Here is a tiny trained network, its code and every weight. The questions are about switching its units off for an input and a class, where a switched-off unit gives its printed mean instead of its output.

import numpy as np


def w(rows, s, z=0):
    codes = np.array(rows[::2]) - 128.0
    scale = np.full(codes.shape[1], s)
    scale[-1] = z or s
    return codes * scale


def f(y):
    return np.maximum(y, 0)


def log_softmax(a):
    a = a - a.max(-1, keepdims=True)
    return a - np.log(np.exp(a).sum(-1, keepdims=True))


def net(x, mask):
    res = np.array(x, float).reshape(1, 4) / 4 @ E
    y = f(res @ A[0][:, :-1].T + A[0][:, -1])
    res = res + np.where(mask, y, B[0][:, -1]) @ B[0][:, :-1]
    return log_softmax(res[-1] @ U[:, :-1].T + U[:, -1])


A, B = {}, {}
E = w([
[182,151,169,140,250,58],'x0',
[143,130,108,129,126,116],'x1',
[20,61,94,146,188,82],'x2',
[63,221,118,242,140,146],'x3',
],0.014)
A[0] = w([
[39,132,96,199,165,91,44],'neuron 1',
[167,51,110,82,94,172,255],'neuron 2',
[116,82,125,159,219,94,53],'neuron 3',
[100,163,138,159,70,197,198],'neuron 4',
[99,210,97,224,137,142,157],'neuron 5',
[219,168,198,145,171,98,129],'neuron 6',
[141,171,152,251,177,107,37],'neuron 7',
[180,152,114,102,48,186,221],'neuron 8',
[172,156,147,128,215,103,162],'neuron 9',
[154,98,146,131,214,82,173],'neuron 10',
[119,170,75,178,97,182,97],'neuron 11',
[56,42,63,141,123,138,172],'neuron 12',
[140,177,107,160,144,191,95],'neuron 13',
],0.014,0.006)
B[0] = w([
[137,50,61,214,131,152,216],'neuron 1',
[193,43,131,141,111,141,233],'neuron 2',
[159,80,120,194,220,134,185],'neuron 3',
[146,161,104,175,102,71,221],'neuron 4',
[74,191,136,203,89,140,249],'neuron 5',
[95,184,210,50,96,222,234],'neuron 6',
[86,134,140,195,111,253,226],'neuron 7',
[187,121,176,215,104,162,243],'neuron 8',
[133,150,164,90,137,233,216],'neuron 9',
[150,67,180,85,186,183,206],'neuron 10',
[116,172,137,148,92,81,197],'neuron 11',
[87,39,48,77,102,60,211],'neuron 12',
[108,167,141,112,124,89,179],'neuron 13',
],0.011,0.02)
U = w([
[169,93,137,203,131,181,252],'0',
[107,64,78,46,96,87,199],'1',
[178,151,186,14,117,149,150],'2',
[148,89,144,72,252,123,7],'3',
[130,219,142,163,77,78,103],'4',
[42,133,51,151,112,82,14],'5',
[60,220,158,109,118,176,83],'6',
],0.013,0.0033)

Each question gives the input, the list of numbers given to net, and the class t.
The units are the neurons (one row each of A and B). Each row of codes is followed by its name. A weight is (code - 128) times the scale printed after its matrix; where a second scale follows, it is the last column's (A, B and U).
mask holds one flag per neuron, in row order. A switched-off neuron (its flag False) gives its mean, the last column of its row in B, instead of its output. The means were averaged over made-up inputs and are rounded, as every weight is.
A unit's drop is (log p(t) with every unit on - log p(t) with that unit switched off) / (log p(t) with every unit on - log p(t) with every unit switched off).
The circuit of an input: a set's keep is (log p(t) with only the set's units on - log p(t) with every unit switched off) / (log p(t) with every unit on - log p(t) with every unit switched off). Starting from the 12 units with the biggest drops (on a tie, the unit counted first), units are removed one at a time, each time the one whose removal leaves the highest keep (on an exact tie, the one counted first), for as long as the keep stays at least 0.8.
units of the circuit, in order: the units of the circuit, biggest drop first
most important unit: the unit with the biggest drop
top k neurons: the k neurons with the biggest drops, biggest first
drop when u is switched off: that unit's drop, to one decimal
input [0,-7,7,-5], class 1: units of the circuit, in order => [neuron 12]
input [6,-4,0,3], class 6: units of the circuit, in order => [neuron 6; neuron 2]
input [0,3,4,3], class 5: units of the circuit, in order => [neuron 8; neuron 12]
input [8,-2,0,-8], class 2: top 2 neurons => [neuron 6; neuron 9]
input [3,-3,0,0], class 2: top 2 neurons => [neuron 5; neuron 1]
input [1,7,6,-5], class 3: top 2 neurons => [neuron 3; neuron 10]
input [1,2,-1,-7], class 2: top 2 neurons => [neuron 1; neuron 7]
input [-8,-1,1,0], class 1: top 3 neurons => [neuron 12; neuron 5; neuron 7]
input [0,6,8,6], class 5: top 2 neurons => [neuron 12; neuron 8]
input [3,-5,2,0], class 3: top 2 neurons => [neuron 8; neuron 5]
input [-4,-3,1,0], class 1: top 2 neurons => [neuron 5; neuron 7]
input [7,-8,-1,-3], class 2: drop when neuron 6 is switched off => 0.3
input [-7,-6,6,1], class 5: drop when neuron 10 is switched off => 0.1
input [-2,0,7,-1], class 1: most important unit => neuron 12
input [-5,-5,1,3], class 5: drop when neuron 12 is switched off => 0.1
input [-6,7,2,-2], class 1: drop when neuron 12 is switched off => 0.2
